Below is a small trained network, with its code and all its weights. Each question gives an input and a class and asks what happens when units are switched off, that is, made to give their printed mean instead of their output.

import numpy as np


def w(rows, s, z=0):
    codes = np.array(rows[::2]) - 128.0
    scale = np.full(codes.shape[1], s)
    scale[-1] = z or s
    return codes * scale


def norm(h):
    return h / np.sqrt((h * h).mean(-1, keepdims=True) + 1e-5)


def f(y):
    return np.maximum(y, 0)


def log_softmax(a):
    a = a - a.max(-1, keepdims=True)
    return a - np.log(np.exp(a).sum(-1, keepdims=True))


def net(x, mask):
    res = np.array(x, float).reshape(1, 5) / 4 @ E
    u = 0
    for l in range(4):
        y = f(norm(res) @ A[l][:, :-1].T + A[l][:, -1])
        res = res + np.where(mask[u : u + 7], y, B[l][:, -1]) @ B[l][:, :-1]
        u += 7
    return log_softmax(norm(res)[-1] @ U[:, :-1].T + U[:, -1])


A, B = {}, {}
E = w([
[156,156,152,152,143,244,136,103,121,195],'x0',
[254,167,185,64,128,100,160,146,59,84],'x1',
[150,151,106,233,78,136,172,18,87,68],'x2',
[123,88,225,189,172,91,8,148,3,165],'x3',
[122,210,19,112,137,161,93,171,65,116],'x4',
],0.0071)
A[0] = w([
[133,68,126,64,107,117,71,157,151,153,154],'L0N1',
[127,113,191,141,111,138,122,104,163,130,62],'L0N2',
[114,118,144,119,189,247,135,85,110,135,45],'L0N3',
[114,151,155,88,126,163,110,171,136,130,35],'L0N4',
[155,187,86,157,165,151,68,147,122,111,3],'L0N5',
[118,158,106,125,142,143,170,120,177,108,76],'L0N6',
[142,170,153,140,142,162,160,138,132,178,40],'L0N7',
],0.011,0.004)
B[0] = w([
[127,225,91,195,182,103,165,192,155,167,254],'L0N1',
[145,165,125,114,57,58,39,99,213,154,192],'L0N2',
[130,89,109,187,55,67,117,173,79,177,214],'L0N3',
[137,153,79,154,204,115,142,69,122,208,176],'L0N4',
[128,189,74,51,29,76,23,86,167,106,187],'L0N5',
[53,153,171,72,39,140,159,142,118,185,207],'L0N6',
[209,119,144,203,57,147,151,254,66,113,172],'L0N7',
],0.009,0.0057)
A[1] = w([
[34,165,64,254,80,106,121,145,159,157,121],'L1N1',
[191,98,184,78,110,145,121,144,108,47,37],'L1N2',
[132,125,104,173,96,66,146,118,106,88,94],'L1N3',
[159,91,176,158,127,56,143,153,129,133,154],'L1N4',
[173,165,124,187,87,205,115,94,128,29,66],'L1N5',
[73,99,130,106,148,89,132,149,127,61,2],'L1N6',
[95,122,197,180,218,135,9,94,66,124,78],'L1N7',
],0.0079,0.003)
B[1] = w([
[170,33,144,89,199,193,112,119,55,69,245],'L1N1',
[85,91,133,50,200,140,84,172,155,129,141],'L1N2',
[102,191,78,197,234,69,178,188,159,131,161],'L1N3',
[144,157,75,167,135,162,109,114,126,87,177],'L1N4',
[103,138,173,127,180,153,100,91,103,163,151],'L1N5',
[145,111,2,121,103,95,166,204,114,109,133],'L1N6',
[10,180,185,26,46,187,252,136,183,115,175],'L1N7',
],0.0078,0.011)
A[2] = w([
[133,120,101,168,140,126,163,2,65,123,92],'L2N1',
[185,81,179,158,113,106,96,137,216,129,6],'L2N2',
[102,69,128,111,153,140,79,73,136,151,3],'L2N3',
[73,127,182,144,111,79,51,157,58,153,221],'L2N4',
[184,121,111,172,110,131,129,168,74,151,138],'L2N5',
[148,76,175,171,145,87,166,120,198,172,61],'L2N6',
[252,193,171,84,149,112,157,129,88,93,130],'L2N7',
],0.0093,0.0018)
B[2] = w([
[149,176,148,89,180,94,136,149,143,227,201],'L2N1',
[144,181,74,101,108,121,72,77,114,70,183],'L2N2',
[91,84,108,68,167,144,115,120,159,77,158],'L2N3',
[167,127,116,87,69,174,224,88,176,122,254],'L2N4',
[121,99,136,232,159,108,135,104,178,102,223],'L2N5',
[204,193,148,88,113,68,55,101,148,135,196],'L2N6',
[44,1,107,107,153,189,78,100,178,148,248],'L2N7',
],0.0098,0.0056)
A[3] = w([
[114,167,162,124,185,108,174,25,99,136,33],'L3N1',
[117,181,61,137,98,144,59,121,76,123,85],'L3N2',
[150,69,112,98,166,134,101,122,140,99,184],'L3N3',
[87,143,63,115,108,138,114,154,109,110,25],'L3N4',
[118,119,157,126,100,87,121,99,145,115,137],'L3N5',
[132,155,109,91,75,137,202,152,143,134,159],'L3N6',
[114,98,89,115,157,11,179,173,90,54,5],'L3N7',
],0.011,0.0025)
B[3] = w([
[129,167,97,112,201,105,126,234,135,174,192],'L3N1',
[186,161,166,97,99,60,84,123,205,81,204],'L3N2',
[100,131,103,127,142,197,107,67,70,70,225],'L3N3',
[159,118,226,126,127,94,91,39,175,110,207],'L3N4',
[172,138,152,89,84,130,109,190,76,77,172],'L3N5',
[106,148,211,188,124,114,192,140,23,68,253],'L3N6',
[206,66,128,242,21,157,75,139,102,254,200],'L3N7',
],0.0094,0.0059)
U = w([
[98,158,209,105,68,128,229,143,106,106,150],'0',
[208,202,141,77,82,65,32,85,160,82,136],'1',
[188,65,135,225,67,126,99,154,104,184,148],'2',
[85,23,108,83,193,173,102,109,138,116,153],'3',
[166,199,109,130,251,80,146,172,126,200,203],'4',
[141,108,113,163,171,132,151,113,115,72,107],'5',
[121,142,81,167,155,60,164,103,153,71,2],'6',
],0.015,0.0062)

Each question gives the input, the list of numbers given to net, and the class t.
The units are the neurons (one row each of A and B). Each row of codes is followed by its name. A weight is (code - 128) times the scale printed after its matrix; where a second scale follows, it is the last column's (A, B and U).
mask holds one flag per neuron, layer by layer. A switched-off neuron (its flag False) gives its mean, the last column of its row in B, instead of its output. The means were averaged over made-up inputs and are rounded, as every weight is.
A unit's drop is (log p(t) with every unit on - log p(t) with that unit switched off) / (log p(t) with every unit on - log p(t) with every unit switched off).
The circuit of an input: a set's keep is (log p(t) with only the set's units on - log p(t) with every unit switched off) / (log p(t) with every unit on - log p(t) with every unit switched off). Starting from the 12 units with the biggest drops (on a tie, the unit counted first), units are removed one at a time, each time the one whose removal leaves the highest keep (on an exact tie, the one counted first), for as long as the keep stays at least 0.8.
circuit, biggest first: the units of the circuit, biggest drop first
unit that matters most: the unit with the biggest drop
top k neurons: the k neurons with the biggest drops, biggest first
top k neurons in layer l: the k neurons of layer l with the biggest drops, biggest first
input [-7,8,-6,1,-2], class 3: circuit, biggest first -> L2N7
input [2,7,8,-3,-4], class 4: top 3 neurons -> L2N1, L1N5, L1N1
input [0,6,1,6,-3], class 0: top 2 neurons -> L1N7, L1N1
input [-5,4,-6,2,2], class 4: top 3 neurons -> L0N1, L1N1, L0N3
input [7,-1,8,8,-6], class 0: top 2 neurons -> L1N7, L2N4
input [-3,-1,8,8,-4], class 0: top 2 neurons in layer 0 -> L0N1, L0N4
input [7,-3,3,-6,2], class 2: top 2 neurons -> L0N3, L1N7
input [-8,-5,8,-8,-7], class 0: top 4 neurons in layer 0 -> L0N6, L0N3, L0N1, L0N7
input [8,3,-7,-6,4], class 2: top 2 neurons in layer 0 -> L0N7, L0N3
input [8,1,4,-5,-3], class 2: top 2 neurons in layer 2 -> L2N5, L2N4
input [-7,7,-6,-3,2], class 2: top 2 neurons -> L3N7, L1N1
input [-5,-3,-2,-7,-8], class 1: top 2 neurons -> L2N6, L1N7
input [2,-7,-7,8,3], class 0: circuit, biggest first -> L1N7, L2N4
input [-8,7,2,-4,1], class 2: top 3 neurons -> L3N7, L1N1, L1N3
input [-2,-1,-8,-4,-5], class 4: circuit, biggest first -> L0N1
input [4,-3,7,4,-8], class 1: circuit, biggest first -> L0N2, L2N6
input [-8,-2,5,-1,-8], class 1: top 4 neurons -> L0N2, L2N6, L2N2, L0N1
input [-7,8,-1,5,4], class 3: top 3 neurons -> L2N7, L0N3, L3N3
input [4,0,8,-5,8], class 1: top 3 neurons -> L0N5, L3N2, L0N6
input [7,1,-2,7,7], class 0: top 2 neurons -> L2N4, L1N7
input [2,4,8,5,-5], class 4: unit that matters most -> L3N1
input [-1,5,-6,-3,3], class 4: top 3 neurons -> L0N1, L1N1, L0N4
input [6,-8,6,2,6], class 3: top 2 neurons -> L1N1, L2N3
input [-6,-5,-6,4,-2], class 2: circuit, biggest first -> L3N7, L2N7
input [-4,-7,-5,3,-7], class 1: top 4 neurons -> L2N6, L0N2, L2N7, L2N2
input [-5,-6,1,-5,6], class 1: top 3 neurons in layer 2 -> L2N7, L2N4, L2N5
input [-2,-7,2,-4,3], class 3: unit that matters most -> L1N1
input [-1,-8,7,-2,7], class 3: top 2 neurons in layer 1 -> L1N1, L1N5
input [2,-3,-5,-5,-1], class 0: top 3 neurons in layer 2 -> L2N7, L2N1, L2N5
input [-6,6,1,6,-5], class 0: top 3 neurons in layer 2 -> L2N4, L2N7, L2N5
